M =
[[-0.07 -0.17  0.15 -0.02  0.06  0.21]
 [-0.07 -0.09  0.20  0.02 -0.04  0.15]]
Report the top entry of the column that holds the smallest entry.
Answer: -0.17
Report the second smallest entry.
Answer: -0.09
Report the largest entry in the last row.
Answer: 0.20
The top entry of the column that holds the largest entry is 0.21
Report the third entry in reading order.
Answer: 0.15
Report the entry in the bottom-right corner.
Answer: 0.15
The first entry, reading row by row is -0.07
The entry just right of 0.02 -> -0.04
Report the 3rd-last entry, reading row by row.
Answer: 0.02

data = [0.18, -0.13, 0.04, -0.14, -0.11, -0.16, -0.12, -0.09, 0.18, 0.18, 0.15]
Find the 1st entry from the left.
0.18
The third entry from the left is 0.04
Find the second entry from the left.
-0.13
Find the last entry.
0.15
The 3rd entry from the right -> 0.18
The entry just left of -0.16: -0.11
Find the entry just right of 0.04.
-0.14
Find the second entry from the end.
0.18
The centre entry: -0.16

Read these off the grid that follows.
1) Which number is the entry just left of 595?
2) Which number is the entry just right of 482?
array([[547, 311, 541, 280, 512, 524, 488, 505, 625, 486, 599, 695, 366,
        167],
       [421, 680, 443, 551, 537, 523, 514, 651, 592, 606, 499, 303, 395,
        340],
       [667, 412, 420, 577, 457, 464, 723, 446, 217, 357, 536, 593, 350,
        494],
       [475, 478, 522, 545, 376, 438, 535, 487, 449, 519, 449, 580, 350,
        499],
       [431, 543, 424, 308, 366, 449, 551, 468, 362, 590, 329, 485, 375,
        778],
       [435, 663, 505, 501, 471, 465, 438, 591, 586, 569, 380, 358, 514,
        374],
       [495, 543, 255, 676, 657, 561, 527, 466, 244, 589, 281, 425, 451,
        595],
       [425, 474, 177, 351, 301, 493, 519, 543, 311, 515, 414, 204, 359,
        788],
       [317, 694, 418, 430, 455, 425, 550, 565, 645, 682, 505, 280, 436,
        575],
       [439, 444, 306, 512, 464, 352, 575, 492, 330, 534, 422, 370, 505,
        632],
       [487, 482, 367, 653, 511, 733, 371, 462, 542, 416, 597, 378, 346,
        401],
       [415, 392, 501, 478, 515, 485, 509, 431, 519, 499, 627, 550, 393,
        529],
       [572, 423, 445, 235, 401, 630, 445, 353, 370, 377, 420, 558, 422,
        676],
       [490, 254, 416, 304, 514, 574, 400, 415, 579, 437, 618, 568, 433,
        360],
       [323, 531, 415, 357, 548, 520, 331, 585, 551, 504, 525, 174, 561,
        576]])
1) 451
2) 367

W =
358	131	228	381	151	476	155	251	151	-14	587	374	-340	220	119
172	-31	141	42	-122	-169	-42	-13	15	85	62	-48	104	-290	202
-293	57	-138	-139	-110	61	-473	128	-46	-25	-73	79	-24	660	305
-13	-241	-63	-108	-239	-21	-275	-142	-36	102	-132	211	278	175	290
82	-51	2	2	-160	170	-381	157	40	-92	194	174	-171	405	480
248	31	134	5	-49	-15	-50	132	231	116	97	-190	21	-275	220
280	286	223	348	306	392	311	264	281	326	449	328	-362	-55	-55
-260	-250	-125	-266	-398	-270	-505	-170	-210	-80	-291	-128	196	326	328
-109	26	-12	-116	54	-22	56	6	152	52	-100	-108	252	-119	-75
79	122	14	19	127	105	-4	100	181	214	-119	-52	352	289	238
406	110	257	296	261	282	461	138	285	28	472	249	-91	-442	3
69	288	158	219	194	103	98	237	10	-109	275	-56	-274	339	270
-135	-9	-51	-176	7	-118	-24	-18	90	12	-180	-69	341	-78	68
274	254	206	343	341	347	376	210	226	212	432	384	-333	-27	103
170	209	121	187	116	349	-53	313	213	146	330	171	-228	272	82
-57	233	61	180	141	127	-52	168	-58	-40	219	336	172	337	100
Rows and columns are numbered from 0.
Give the entry at row 1, column 0.
172
The entry directly above -4 is 56
The entry just left of the smallest entry: -270
Give the entry directly above the smallest entry.
311
Give the entry in the top-right corner.
119
The entry directly below -69 is 384
The entry in the bottom-right corner -> 100
The bottom entry of the column that holds the smallest entry is -52
Give the entry just right of 660.
305
Give the entry in the top-left corner.
358
Give the bottom-left entry.
-57
Give the top entry of the column that holds the largest entry.
220
The largest entry is 660
The entry directly above -75 -> 328
The entry directly above 406 is 79
Give the entry at row 0, column 1.
131
Give the entry at row 1, column 1.
-31
Give the entry at row 2, column 0.
-293
The entry at row 2, column 1 -> 57
Give the entry directly above 336.
171
Give the entry in row 1 and column 2.
141
Give the entry at row 0, column 2.
228
The bottom entry of the column that holds the largest entry is 337
The entry just right of the smallest entry -> -170
The entry directly above 349 is 347
Give the entry directly below -25.
102
Give the entry directly above 12.
-109
The entry directly below 660 is 175
The entry just left of 110 is 406
Give the top entry of the column that holds the smallest entry.
155
